Below is a small trained network, with its code and all its weights. Each question gives an input and a class and asks what happens when units are switched off, that is, made to give their printed mean instead of their output.

import numpy as np


def w(rows, s, z=0):
    codes = np.array(rows[::2]) - 128.0
    scale = np.full(codes.shape[1], s)
    scale[-1] = z or s
    return codes * scale


def f(y):
    return y / 2 * (1 + np.tanh(0.7978845608 * (y + 0.044715 * y**3)))


def log_softmax(a):
    a = a - a.max(-1, keepdims=True)
    return a - np.log(np.exp(a).sum(-1, keepdims=True))


def net(x, mask):
    res = np.array(x, float).reshape(1, 4) / 4 @ E
    y = f(res @ A[0][:, :-1].T + A[0][:, -1])
    res = res + np.where(mask, y, B[0][:, -1]) @ B[0][:, :-1]
    return log_softmax(res[-1] @ U[:, :-1].T + U[:, -1])


A, B = {}, {}
E = w([
[147,247,206,126,192,191,130,69],'x0',
[189,218,77,207,168,77,184,203],'x1',
[156,160,89,152,94,63,2,70],'x2',
[147,91,198,133,212,17,147,109],'x3',
],0.0081)
A[0] = w([
[109,86,171,142,135,169,222,163,204],'N1',
[116,136,117,105,177,150,177,168,60],'N2',
[114,173,156,175,101,200,128,110,114],'N3',
[56,110,133,70,131,156,95,117,76],'N4',
[157,171,80,189,116,105,193,136,95],'N5',
[167,165,81,204,128,99,163,146,77],'N6',
[102,88,170,49,123,125,97,87,50],'N7',
[74,73,119,132,89,101,163,181,43],'N8',
[93,92,146,55,101,131,127,64,50],'N9',
[131,124,75,170,103,198,81,137,121],'N10',
[160,147,94,166,114,72,10,81,122],'N11',
[128,96,151,113,87,144,134,76,28],'N12',
[129,79,145,120,128,167,95,108,7],'N13',
[113,167,89,106,59,175,146,167,158],'N14',
[141,60,63,147,119,102,87,182,18],'N15',
[133,219,184,116,180,148,132,77,19],'N16',
[142,89,209,143,170,32,149,102,175],'N17',
],0.012,0.002)
B[0] = w([
[145,125,121,97,132,194,166,48,207],'N1',
[169,131,127,79,140,150,136,101,164],'N2',
[99,96,139,141,195,93,111,143,179],'N3',
[158,162,139,113,91,103,149,140,186],'N4',
[177,182,119,105,109,52,109,114,200],'N5',
[180,175,136,94,45,95,103,135,206],'N6',
[182,150,136,61,115,88,131,143,204],'N7',
[131,117,166,98,171,178,65,115,179],'N8',
[164,196,102,84,115,88,127,139,201],'N9',
[85,90,74,91,160,111,141,152,182],'N10',
[154,131,77,133,184,221,203,39,245],'N11',
[176,147,139,119,103,80,118,158,163],'N12',
[145,163,127,130,109,100,115,132,161],'N13',
[69,87,93,81,135,92,144,161,193],'N14',
[108,131,194,130,200,149,10,102,186],'N15',
[80,116,178,105,154,117,56,113,216],'N16',
[57,88,50,92,160,84,152,164,220],'N17',
],0.011,0.012)
U = w([
[211,184,132,120,82,38,114,136,106],'0',
[88,126,219,144,209,122,2,106,100],'1',
[166,135,97,134,161,193,203,60,162],'2',
[22,97,48,127,153,38,165,163,118],'3',
[107,114,119,151,121,112,154,91,254],'4',
[113,118,158,216,84,123,148,146,84],'5',
[109,111,143,220,81,116,149,141,80],'6',
],0.011,0.0059)

Each question gives the input, the list of numbers given to net, and the class t.
The units are the neurons (one row each of A and B). Each row of codes is followed by its name. A weight is (code - 128) times the scale printed after its matrix; where a second scale follows, it is the last column's (A, B and U).
mask holds one flag per neuron, in row order. A switched-off neuron (its flag False) gives its mean, the last column of its row in B, instead of its output. The means were averaged over made-up inputs and are rounded, as every weight is.
A unit's drop is (log p(t) with every unit on - log p(t) with that unit switched off) / (log p(t) with every unit on - log p(t) with every unit switched off).
The circuit of an input: a set's keep is (log p(t) with only the set's units on - log p(t) with every unit switched off) / (log p(t) with every unit on - log p(t) with every unit switched off). Starting from the 12 units with the biggest drops (on a tie, the unit counted first), units are removed one at a time, each time the one whose removal leaves the highest keep (on an exact tie, the one counted first), for as long as the keep stays at least 0.8.
units of the circuit, in order: the units of the circuit, biggest drop first
most important unit: the unit with the biggest drop
top k neurons: the k neurons with the biggest drops, biggest first
drop when u is switched off: that unit's drop, to one decimal
input [-6,-5,1,5], class 1: most important unit : N15
input [-5,-3,4,-4], class 1: top 2 neurons : (N15, N17)
input [-7,-5,-8,8], class 2: top 2 neurons : (N1, N8)
input [0,-2,-2,-4], class 3: units of the circuit, in order : (N11, N14)
input [-8,6,-4,-5], class 1: top 2 neurons : (N15, N8)
input [8,7,-7,-4], class 1: top 3 neurons : (N16, N3, N11)
input [6,7,-6,2], class 0: top 4 neurons : (N11, N5, N6, N15)
input [-8,-4,-8,-3], class 1: top 3 neurons : (N8, N15, N11)
input [-5,2,7,1], class 2: top 2 neurons : (N11, N16)
input [-5,6,-5,-6], class 0: top 4 neurons : (N5, N11, N6, N17)
input [2,-5,-2,-7], class 3: top 2 neurons : (N14, N10)
input [-6,7,-5,5], class 0: top 4 neurons : (N6, N5, N11, N16)
input [7,-1,-6,6], class 1: top 2 neurons : (N16, N11)
input [-2,-1,5,-6], class 3: most important unit : N10
input [-4,2,-5,-4], class 2: drop when N2 is switched off : 0.2
input [5,-4,-3,8], class 3: drop when N17 is switched off : 1.5
input [3,3,2,6], class 3: drop when N17 is switched off : 0.7
